Below is a small trained network, with its code and all its weights. Each question gives an input and a class and asks what happens when units are switched off, that is, made to give their printed mean instead of their output.

import numpy as np


def w(rows, s, z=0):
    codes = np.array(rows[::2]) - 128.0
    scale = np.full(codes.shape[1], s)
    scale[-1] = z or s
    return codes * scale


def f(y):
    return np.maximum(y, 0)


def log_softmax(a):
    a = a - a.max(-1, keepdims=True)
    return a - np.log(np.exp(a).sum(-1, keepdims=True))


def net(x, mask):
    res = np.array(x, float).reshape(1, 7) / 4 @ E
    y = f(res @ A[0][:, :-1].T + A[0][:, -1])
    res = res + np.where(mask, y, B[0][:, -1]) @ B[0][:, :-1]
    return log_softmax(res[-1] @ U[:, :-1].T + U[:, -1])


A, B = {}, {}
E = w([
[76,2,77,110],'x0',
[165,91,173,211],'x1',
[130,134,115,136],'x2',
[130,137,107,141],'x3',
[231,101,99,82],'x4',
[129,133,116,137],'x5',
[129,130,126,132],'x6',
],0.0073)
A[0] = w([
[99,184,61,73,156],'n0',
[184,225,183,149,75],'n1',
[89,135,160,154,245],'n2',
[134,78,93,167,184],'n3',
[193,94,69,117,71],'n4',
[181,81,175,246,66],'n5',
[43,139,153,167,2],'n6',
[207,110,174,84,96],'n7',
[113,80,104,136,18],'n8',
[118,72,112,138,24],'n9',
],0.014,0.0051)
B[0] = w([
[134,126,223,119,202],'n0',
[60,53,53,104,253],'n1',
[202,110,108,184,234],'n2',
[104,70,118,145,221],'n3',
[123,205,93,167,196],'n4',
[117,170,225,73,242],'n5',
[137,255,69,100,177],'n6',
[159,179,110,175,205],'n7',
[106,128,68,68,159],'n8',
[87,121,68,85,164],'n9',
],0.021,0.0067)
U = w([
[39,80,82,77,36],'0',
[128,223,99,171,55],'1',
[81,146,254,42,63],'2',
[120,90,146,173,254],'3',
[123,95,151,171,231],'4',
],0.0098,0.0074)

Each question gives the input, the list of numbers given to net, and the class t.
The units are the neurons (one row each of A and B). Each row of codes is followed by its name. A weight is (code - 128) times the scale printed after its matrix; where a second scale follows, it is the last column's (A, B and U).
mask holds one flag per neuron, in row order. A switched-off neuron (its flag False) gives its mean, the last column of its row in B, instead of its output. The means were averaged over made-up inputs and are rounded, as every weight is.
A unit's drop is (log p(t) with every unit on - log p(t) with that unit switched off) / (log p(t) with every unit on - log p(t) with every unit switched off).
The circuit of an input: a set's keep is (log p(t) with only the set's units on - log p(t) with every unit switched off) / (log p(t) with every unit on - log p(t) with every unit switched off). Starting from all 10 units, units are removed one at a time, each time the one whose removal leaves the highest keep (on an exact tie, the one counted first), for as long as the keep stays at least 0.8.
circuit, biggest first: the units of the circuit, biggest drop first
k most important neurons: the k neurons with the biggest drops, biggest first
drop of u: that unit's drop, to one decimal
input [-1,-6,4,-1,3,0,-1], class 2: 2 most important neurons	n0; n2
input [-3,-7,3,-7,4,5,-2], class 2: circuit, biggest first	n0
input [2,-3,-5,-7,7,-2,5], class 1: 2 most important neurons	n4; n7
input [-2,8,-5,4,8,8,7], class 1: 2 most important neurons	n7; n4
input [-1,5,7,-2,-7,-7,5], class 1: 3 most important neurons	n6; n2; n0
input [-1,5,-5,4,-4,7,-4], class 2: 3 most important neurons	n5; n7; n4
input [6,6,2,-5,4,5,7], class 0: 2 most important neurons	n9; n3
input [5,-5,0,-1,-6,0,1], class 1: 4 most important neurons	n6; n1; n5; n2
input [2,-6,-3,5,5,-2,1], class 2: 4 most important neurons	n0; n2; n1; n6
input [2,7,5,-4,8,1,-8], class 1: 2 most important neurons	n4; n7
input [8,4,7,4,3,-2,-4], class 0: 2 most important neurons	n9; n8
input [5,8,-3,0,5,3,2], class 2: 3 most important neurons	n5; n1; n2
input [-1,8,2,5,7,-2,-8], class 2: drop of n0	-0.1
input [3,3,6,4,8,-6,-4], class 1: circuit, biggest first	n4
input [0,-1,-7,2,-8,-1,4], class 1: drop of n6	0.9
input [-8,2,-2,-3,-3,8,3], class 0: drop of n1	1.1
